Each row of numbers stands for one element and depends on some of the facts below. Use the named rows to name the rest.

Known rows:
ruko: [ 17 -13   4 -11   8 -16 -25  -1 -16   5  17  48  -8   6  26 -19  -6  -3
  24  48  11 -29  -9 -48  15  28  24  14   1  43  59  -7 -11 -21  23  -4
  16 -36 -18  -9  21]
griper: [ 18 -26   5 -11   8 -13 -37   0 -16  -2   0  40  -8   6  30 -19  -9  -6
   7  34  16 -29 -12 -48  17  25  25  20   2  43  54 -13 -11 -23  16   2
  16 -35 -12  -9  16]
roplu: [ 14 -26   0  -8  12   3 -42  -1 -16   0 -13  19  -5   6  27 -19  -6 -20
   0  23  17 -24 -16 -48  17  26  24  24   2  45  50  -6 -11 -20  -3  -5
  16 -35 -19 -17  20]
katridram: [ 26 -24   7  -9  10 -16 -40   2 -16  -7 -13  22  -7   6  25 -19  -4 -14
  15  32  22 -28 -17 -48  21  46  25  19   1  44  53 -12 -11 -26  -1  -5
  16 -36 -14 -16  17]
gabribron: [ 57 -18   4  -9   8 -18 -38  -1  -4 -25 -14  15  -7   5  27  -1   7 -24
 -15 -11 -11 -15  14 -25  17  47  37  -8   5  43  28 -23  13 -30  -5  -2
  32 -36 -20   3  13]
dafa: [ 14 -22  -2 -10   8  -9 -38  -1 -15 -11  -4  30  -8   6  21 -18  -7 -21
  30  36   7 -30 -12 -48  16  21  26  16   1  43  61  -7 -11 -26  17  -5
  21 -36 -20  -8  20]
lali: [ 20 -26   4 -11   7  -8 -43  -1 -16 -16  -7  30  -6   7  21 -19  -6 -16
  28  23  10 -28 -15 -48  16  19  25  16   1  43  56 -14 -12 -24   9  -5
  18 -34 -18 -12  17]
vakal: [ 17 -26   5 -12   8 -13 -37  -1 -16  -2   0  39  -8   6  30 -18  -8  -5
   6  33  16 -29 -12 -48  17  25  25  20   1  44  55 -12 -12 -23  15   3
  16 -35 -13 -10  15]
tibra: [ 49 -23   4 -11   9 -15 -42   0   1 -24 -11  25  -7   8  23  10   5 -24
 -14 -11 -10 -15  15 -37  15  19  29  -8  15  43  28 -24  13 -29  -5   0
  36 -36 -20   2  15]
pegrek: [ 22 -26   4 -11   8  -9 -44  -1 -15 -17 -10  21  -5   6  21 -19  -7 -17
  24  22  12 -25 -16 -48  17  29  25  20   1  44  52 -15 -12 -24  11  -3
  16 -36 -14 -14  16]
trigom: [ 48 -22   4 -10   9 -14 -41  -1   1 -23 -10  28  -7   8  23  14   5 -24
 -14 -11 -11 -17  15 -38  15  16  29  -8  17  43  27 -24  11 -29  -6   1
  37 -37 -20   4  15]
gavo: [ 54 -18   0 -10   9  -8 -37  -1   5 -24 -10  31  -6   5  21  27   6 -19
 -10  -9 -11 -26  11 -35  16  23  29  -3  12  43  30 -20   6 -29  -6   0
  45 -36 -21  -1  17]
sado: [ 14  10   3  -9   7 -15 -10   0  36  -1  12  15  -8   6  26 -17  18 -27
   3 -12 -13 -30   8  22  51   1  29 -11   4  43  28 -25  -8 -21  -3  25
  27  22  12 -17  14]
ziskis: [ 49 -22   4  -9   9 -13 -41   0   1 -23  -9  27  -7   7  23  15   5 -24
 -14 -12 -11 -18  15 -39  15  17  28  -7  17  43  28 -24   9 -30  -4  -1
  38 -36 -20   3  15]
lufos: [ 14  13   6  -9   9 -15  -9  -1  46 -14  19  21  -1   7  21   0   8 -21
  -2 -11 -12 -30   4  14  32   1  28 -13   9  43  28 -28 -12 -20  -3  30
  31   8  16 -15  15]
drutras: [ 22  -8  -2 -11  12 -18 -21   4 -15 -16   6  37  -8   6  21 -18  -2 -17
  31  49   4 -18 -13 -46  15  28  25   2   2  43  49 -25 -12 -27  28  -5
  15 -36 -21 -15  30]
kagem: [ 15  -9   1 -10   7 -16 -21   3  37 -17   6  15  -5   6  20  -9  22 -28
  22 -11 -12 -28  -5  13  42   0  25 -11  13  43  28 -27  -9 -16  -6  18
  35  15  12 -16  14]
bruskek: [ 14 -26   1 -10  14   4 -40  -1 -16  -8 -14  19   3   6  25 -19  -7 -14
  -7  17  21 -22 -16 -49  16  26  25  19   2  44  49 -11 -12 -22  -2  -5
  16 -34 -15 -17  27]

How the elements are related:
sovu: uses; tizin: sits directly inside; dodon: belongs to class; brabra: is of sort
sovu drivuk <- muplom, lufos
sovu gretredrel <- muplom, sustos, duzur, duskener
sovu steros <- muplom, bisin, mogasos
sovu bregranar <- muplom
sovu klalos <- vilo, tistes, skufis
sovu suflavu <- vilo, greplen, buragol
sovu flidas <- ganur, pluplo
sovu lodin <- sustos, koploskik
sovu zene <- sustos, broflok
sovu fogrus <- tistes, reval
sovu skovi <- tistes, ripizel
sovu kotok <- tistes, fluflun
sovu gabribron <- tistes, pluplo
sovu drurak <- tistes, ruvel
sovu loker <- liru, duzur
sovu skeme <- vela
sovu sado <- vasos, ripizel
sovu klaskek <- mafa, ripizel
sovu matrufu <- mafa
sovu grenekin <- mafa
sovu flirim <- mafa
sovu fetun <- trari
sovu kagem <- trari
sovu reste <- sisel, trusa, tiso, lufos
sovu ponon <- sisel, toma, klatre
sovu bredrom <- lali
sovu plafe <- triplor
sovu braskomu <- triplor
sovu ledon <- dafa
sovu sabrok <- dafa, ruko
sovu katridram <- dafa, grobin
sovu grekom <- bisin
sovu zugro <- bisin, toma
sovu roko <- trigom, zetro
sovu kloskistur <- trigom, greplen
sovu nedegam <- reziben
sovu zeza <- greplen, ziskis, tibra
sovu skeflovor <- reklipok, trusa
sovu pegrek <- zedan
sovu nitror <- rotre, flamim
sovu pliso <- drutras, fluflun
sovu kedemus <- drutras, koploskik, raran, ripizel
sovu flagri <- drutras, ruko
sovu plebral <- koploskik, skufis, ruvel
sovu stonu <- koploskik, grobin, fluflun
sovu boklik <- zetro
sovu pluski <- ruko, draminek
sovu flebri <- raran
sovu klugak <- raran
sovu gride <- briku
sovu stegu <- flamim
sovu bruskek <- pegi, tiso
sovu skoflok <- stivi
sovu pagri <- mudragres
sovu troplek <- trusa
sovu pastezo <- tiso
sovu pladagru <- ziskis
sovu gritriror <- buragol
sovu trofle <- duskener
sovu gibron <- duskener
sovu destir <- broflok
sovu pizur <- flane
sovu platrin <- dropos
sovu roplu <- gavo
sovu teku <- gavo
sovu grabro <- gavo
sovu tubrak <- ripizel
tizin tubrak <- muplom, pesepo, ripizel
tizin skeme <- vilo, ruko, grobin, klatre, suflavu, gibron
tizin stegu <- pizur, bisin, duzur, pladagru, klaskek, broflok
tizin pluplo <- ganur, vela, gretredrel, ledon, loker, vubrin
tizin flidas <- sustos, steros, griper, greplen, flamim
tizin losto <- pagri, zugro, drutras, skoflok, gratris, bredrom
tizin gabribron <- tistes, fetun, bruskek
tizin braskomu <- bregranar, flogro, triflo, skeflovor, sado
tizin liru <- pluski, tiso
tizin tibra <- mafa, reklipok, pastezo, grabro
tizin zafum <- kagem
tizin buragol <- ponon, zedan
tizin pliso <- teku, kloskistur
tizin reziben <- skovi, trokli
tizin flirim <- sisel, skufis
tizin grenekin <- lali
tizin fogrus <- zeza, triplor, reval
tizin mudragres <- drurak, zene, drivuk
tizin plebral <- plafe
tizin zetro <- destir, roplu
tizin trigom <- vakal, trodir, kedemus
tizin toma <- dafa, meden, klalos, skiku, pegrek
tizin briklor <- dabri, bodidru, katridram
tizin briku <- rukar, skitrus, flagri, nitror, bridro
tizin gavo <- troplek, gritriror, fluflun, ploklil, dropos
tizin boklik <- rotre
tizin draminek <- koploskik
tizin klugak <- trofle, platrin
tizin ziskis <- lodin
tizin sabrok <- nedegam, matrufu
tizin biflas <- raran, duskener
tizin sakliske <- roko
tizin stipa <- stivi, lufos
tizin stonu <- gride
tizin baklur <- kotok
tizin pegi <- trusa, mogasos
tizin trari <- flebri, reste, ruvel
tizin tasken <- flane, grekom
[muplom, vilo, bregranar, pluski, teku, zeza, triplor, vakal, griper, klalos, troplek, koploskik, ruko, nedegam, raran, stivi, zene, gride, reval, kloskistur, trodir, triflo, fluflun, loker, lufos, skeflovor, ploklil, sado, duskener, vubrin, dropos, gibron] dodon a
[pizur, skovi, dafa, bisin, trokli, meden, pladagru, trusa, mogasos, kedemus, broflok, flane, matrufu] dodon e
[ganur, tistes, vela, mafa, ponon, dabri, zedan, skiku, bodidru, grobin, skitrus, fetun, pesepo, tiso, flebri, reste, ruvel, suflavu, ripizel, katridram] dodon b
[sustos, kagem, lali, flogro, greplen, reklipok, rotre, drutras, pastezo, flamim, klatre, grabro, ledon, pegrek, grekom] dodon c
[pagri, drurak, plafe, destir, duzur, rukar, zugro, skoflok, lodin, roplu, roko, drivuk, bruskek, gratris, bridro, bredrom] dodon d
[steros, gretredrel, sisel, trofle, klaskek, platrin, kotok, gritriror, flagri, skufis, nitror] dodon f
brabra 509 <- muplom, vilo, pizur, sustos, pagri, tistes, mafa, ponon, teku, skovi, lali, zeza, flogro, drurak, triplor, vakal, dafa, bisin, griper, duzur, dabri, trokli, rukar, zugro, meden, pladagru, klalos, reklipok, zedan, rotre, drutras, skiku, skoflok, ruko, klaskek, roplu, roko, grobin, skitrus, fetun, zene, drivuk, klatre, kloskistur, bruskek, grabro, flagri, tiso, triflo, gratris, kedemus, skeflovor, reste, nitror, broflok, flane, suflavu, gibron, pegrek, grekom, bridro, bredrom, katridram
brabra 838 <- ganur, bregranar, vela, pluski, steros, kagem, gretredrel, sisel, plafe, destir, greplen, troplek, koploskik, trofle, pastezo, lodin, nedegam, raran, bodidru, flamim, stivi, platrin, gride, reval, kotok, gritriror, pesepo, trusa, trodir, ledon, fluflun, skufis, flebri, mogasos, loker, lufos, ploklil, sado, duskener, vubrin, ruvel, dropos, ripizel, matrufu

Rows to name:
No name comes twice in this set of rows, the named rows included.
[ 15 -21  12 -10   8 -18 -33   0 -15   9  18  44  -8   8  30 -18  -7 -16
   5  30  18 -21  -7 -48  15  15  25   3   1  44  50 -17 -12 -26  23  -4
  16 -35 -21  -3  19] -> vilo
[ 17 -25   8 -12   9  -6 -36   0 -16 -19   0  34  -1   5  20 -19  -7  -6
  27  22  11 -21 -16 -48  15  17  25   6   1  43  52 -20 -11 -23  19  -5
  16 -34 -16 -12  32] -> klatre
[ 15 -17  23 -10  20 -17 -32   0  26 -21 -13  17  30   7  22  -2  29 -26
  24  -9 -12 -27 -14  56  24   0  28 -13   7  43  28 -14 -11 -22  -6  -5
  49  12   1 -17  16] -> gretredrel
[ 14 -26   3  -4  16 -16 -41   0 -14   2 -14  16  -6   5  30 -19  -4 -26
  -8  21  25 -21 -16 -49  19  36  25  11   2  44  49  -9 -12 -28  -2  -6
  16 -35 -21 -14  20] -> drurak
[ 15  -6   3  -9   8 -16 -19   1  40 -22   2  15   4   6  20  -9  17 -27
  16 -10 -13 -27  -7  16  37   0  26 -12  10  43  29 -29 -10 -19  -6  18
  33  10  18 -16  13] -> pastezo
[ 14 -20  -2 -10  14 -17 -26   3  18 -21 -11  17   4   6  21  13  29 -25
  20 -10 -12 -21 -13  20  38   0  24 -12  26  44  29 -26  -5 -19  -6  -2
  44  15  -6 -15  13] -> platrin
[ 17 -13  12  -6   8 -18 -40   0 -16  -1  -9  41  -8   8  22 -19  -4 -24
  15  27  27 -29 -16 -47  17  18  24   1   5  45  57 -15 -11 -29  -1  -6
  18 -35 -21  -4  26] -> tistes
[ 14 -25   2  -7  10  -5 -45  -1 -15   3 -13  18  -6   6  29 -19  -7 -23
  -8  12  20 -13 -17 -48  16  21  25  18   4  44  45 -11 -11 -22  -5  -5
  15 -35 -21 -16  18] -> roko
[ 20 -14  10  -9  10 -17 -32   3 -16   0  -2  38  -7   6  22 -19  -2 -14
  25  37  20 -27 -17 -48  16  31  25   6   2  43  55 -14 -11 -26   6  -5
  16 -35 -21 -14  31] -> grobin
[ 14 -26   4 -11  15   1 -39  -1 -15 -15 -14  18  11   6  25 -19  -8 -11
 -11  13  26 -22 -16 -48  15  26  25  11   2  45  49 -14 -12 -26   0  -6
  16 -34 -15 -15  34] -> drivuk
[ 15  -3   5 -10   9 -15 -26   0  30  -9  18  15  -7  14  20  -7  22 -26
  19 -10 -13 -26   3   0  37   1  25 -13  31  46  29 -29  -8 -22  -6  13
  36   8 -11 -16  13] -> greplen
[ 45 -15  26  -5   8 -10 -43   0   5 -19  -9  20  -7  11  35  12  13 -23
  -2 -11 -11 -29  14 -10  15  34  37  -9   5  43  32  -4  -2 -30  -5  -5
  52 -36 -20  21  16] -> pluplo

Now the same elements, written a new way:
Some rows with their names:
pegi: [  5   4   9   5  22 -10   1 -24 -18 -42 -31  24  29  10]
gavo: [ 10   2   9   6  22  -6   4 -25 -17 -44 -31  22  25   9]
pastezo: [ 21   0 -24  -5  -7  -7 -39   5  -2  15  39  -5  -8   6]
gritriror: [ 30   1   2   1 -24  -2 -31  -7   7  20  31   8  -9  -6]
biflas: [ 16   0  11   1  24  -7  -5 -24 -11 -46 -35  18  24   3]
trodir: [ 26   1 -10  -2 -20  -2 -33  -2   3  15  34   5 -12  -5]
grenekin: [ 16  -1  11   1  25  -7  -5 -24 -11 -48 -37  17  23   2]
flane: [-27   2  -9  -2  -2  -3  30  24  -8  10   9 -22 -12  -2]
flagri: [-17   2  21   2 -14   5  26  11  17  13  -8  -8 -11 -24]
reste: [-31  -2  18  -3  -4   7   4  11  21  32 -27  -2   3  -7]
skufis: [ 28  12  -2  11 -23   4 -14  -5   5  17  42  14  -2  -2]
klatre: [-41 -25  -8   1 -25 -20  12  37   3  12   2  -9  17   2]
koploskik: [ 21  14 -19   9 -18   8 -16  -1   4   9  50  11  -4  -4]
drurak: [-21  -2 -11  -6  10   2  19  24   5  10   0 -28  -8  -2]
zafum: [ 16  -1  11   2  25  -7  -5 -24 -11 -47 -36  18  23   4]
klugak: [ 16   0  10   2  25  -6  -4 -24 -10 -48 -35  17  24   2]
lali: [-28   1  -3  -1  -2   2  27  20  -2  13   3 -17  -9   0]
katridram: [-20  -4  14   1  -2  19  17   7  26  24 -21  -7  -2  -6]

Which element is each row?
No name comes twice in this set of rows, the named rows included.
[ 21   1  16   6  21  -5  11 -24 -24 -39 -32  20  26  18] -> buragol
[ 13 -38   6   7  -2 -20  -5  -9   0 -59 -33  20  43  10] -> skeme
[ 18   5 -12   9 -10  17 -27 -10  18  25  30  16   3  12] -> ripizel
[-27   4 -11  -1  -2  -1  31  25  -6   9  11 -21 -10  -4] -> dafa
[  5   8 -30  -4  -9 -18 -39  10 -17  19  48   0  -2  10] -> trusa
[ 12   2  11   6  21  -6   6 -25 -20 -43 -31  23  26  12] -> zetro
[  2  13  -1   2 -27 -18 -44  -3  -4  31  31  23   6  -5] -> sisel
[-10   3  14   0 -12   5  28  19   9  14  -5 -14 -11 -19] -> klalos
[ 28   4   0   2 -22  -1 -31  -5  10  16  34   9  -7 -10] -> kotok
[ 23  20  -9  -1 -24  12 -43 -13  -8  23  28 -12 -11 -12] -> vubrin
[ 22   0 -30  -7  -6  -9 -36   8  -8   9  45 -10 -13   5] -> matrufu
[-22   3  11   3 -15   5  31  15   4  16  -1  -7 -11 -13] -> triplor
[-37  -6 -17  -8  32  -6  44  10   4  12  15   1 -41  17] -> duzur

